a = [[2.460, 0.138, -0.806, -0.722, 0.760, -2.093, -0.530, -0.324, -0.208], [1.025, -0.148, -0.150, 0.744, -0.152, -2.639, -2.361, -1.609, -0.081], [0.741, -0.142, -1.113, -2.120, 0.495, 0.674, 1.919, 1.192, -0.556], [2.010, 0.056, -0.491, 0.041, 0.392, -2.599, -1.544, -1.026, -0.112], [2.697, 0.196, -1.085, -1.423, 1.045, -1.478, 0.471, 0.343, -0.297], [1.948, 0.076, -1.175, -1.929, 0.892, -0.389, 1.418, 0.914, -0.435], [-0.291, -0.396, 0.160, 1.209, -0.775, -2.202, -2.787, -1.952, -0.127], [-0.590, -0.413, -0.710, -1.360, -0.200, 0.811, 1.094, 0.576, -0.548], [2.280, 0.109, -1.020, -1.385, 0.882, -1.249, 0.479, 0.326, -0.298]]
Rows and columns are counted from 1.
(1, 1) => 2.460
(6, 3) => -1.175
(9, 2) => 0.109
(9, 9) => -0.298
(3, 6) => 0.674
(6, 6) => -0.389
(5, 1) => 2.697
(8, 1) => -0.590
(4, 9) => -0.112
(3, 4) => -2.120
(4, 8) => -1.026
(4, 2) => 0.056
(2, 9) => -0.081
(7, 7) => -2.787
(3, 2) => -0.142
(9, 5) => 0.882
(8, 9) => -0.548
(5, 2) => 0.196
(2, 7) => -2.361
(8, 7) => 1.094
(5, 7) => 0.471
(9, 3) => -1.020
(1, 4) => -0.722
(3, 5) => 0.495
(5, 3) => -1.085
(9, 1) => 2.280
(1, 6) => -2.093
(7, 9) => -0.127
(3, 9) => -0.556

B =
[[-20 -19 -21  59  55 -25  60  55 -21  57  56 -25 -19 -19]
 [ 32  33  33 -33 -32  40 -32 -33  36 -32 -33  38  34  32]]
Rows and columns are counted from 1.
row 1 col 1	-20
row 2 col 12	38
row 1 col 13	-19
row 2 col 6	40
row 1 col 3	-21
row 2 col 4	-33
row 1 col 5	55
row 2 col 13	34
row 2 col 10	-32
row 2 col 9	36

m =
array([[4, 5, 3, 4, 4, 5, 6, 4, 5, 4, 4],
       [5, 4, 4, 5, 5, 4, 5, 4, 6, 4, 6],
       [4, 3, 5, 4, 5, 4, 3, 4, 2, 5, 3],
       [5, 2, 5, 6, 6, 5, 5, 5, 3, 8, 6],
       [6, 4, 4, 5, 5, 4, 5, 4, 6, 5, 7],
       [5, 2, 4, 6, 6, 5, 6, 5, 4, 8, 6],
       [5, 2, 6, 5, 6, 4, 3, 4, 2, 7, 5],
       [3, 5, 4, 4, 4, 5, 4, 4, 3, 4, 2],
       [5, 3, 6, 4, 4, 3, 2, 4, 4, 3, 5],
       [3, 5, 2, 5, 5, 5, 7, 5, 4, 6, 4],
       [6, 4, 4, 5, 5, 4, 4, 4, 7, 4, 7],
       [4, 3, 7, 3, 4, 3, 1, 4, 2, 4, 3],
       [5, 2, 7, 4, 5, 3, 2, 4, 3, 5, 5],
       [3, 5, 2, 5, 5, 5, 7, 5, 4, 6, 4],
       [5, 3, 5, 5, 5, 4, 4, 4, 4, 6, 5],
       [5, 2, 7, 3, 4, 3, 1, 4, 3, 4, 4]])
Indices start at 1.
row 1 col 1 => 4
row 16 col 2 => 2
row 12 col 11 => 3
row 7 col 2 => 2
row 6 col 5 => 6
row 12 col 2 => 3
row 8 col 11 => 2
row 10 col 4 => 5
row 3 col 7 => 3
row 15 col 3 => 5
row 16 col 7 => 1
row 4 col 11 => 6
row 11 col 11 => 7
row 11 col 3 => 4
row 2 col 8 => 4
row 16 col 8 => 4
row 8 col 3 => 4
row 12 col 6 => 3
row 2 col 1 => 5
row 5 col 10 => 5
row 15 col 2 => 3
row 11 col 6 => 4
row 10 col 1 => 3
row 8 col 9 => 3
row 2 col 11 => 6
row 6 col 8 => 5
row 3 col 10 => 5
row 5 col 8 => 4
row 13 col 1 => 5
row 2 col 6 => 4
row 8 col 2 => 5
row 1 col 7 => 6

grid =
[[-18  23  -3 -29 -31  -6 -26]
 [ -3  25   4 -31 -34 -17 -37]
 [-41  45 -28 -34 -41   8  -6]
 [ 10 -59   2  60  71  30  63]
 [ -5  13   6 -22 -22 -10 -28]]
Rows and columns are counted from 1.
(1, 1) = -18
(4, 2) = -59
(3, 2) = 45
(4, 3) = 2
(5, 6) = -10
(2, 4) = -31
(1, 5) = -31
(2, 2) = 25
(3, 5) = -41
(2, 3) = 4
(5, 5) = -22
(2, 5) = -34
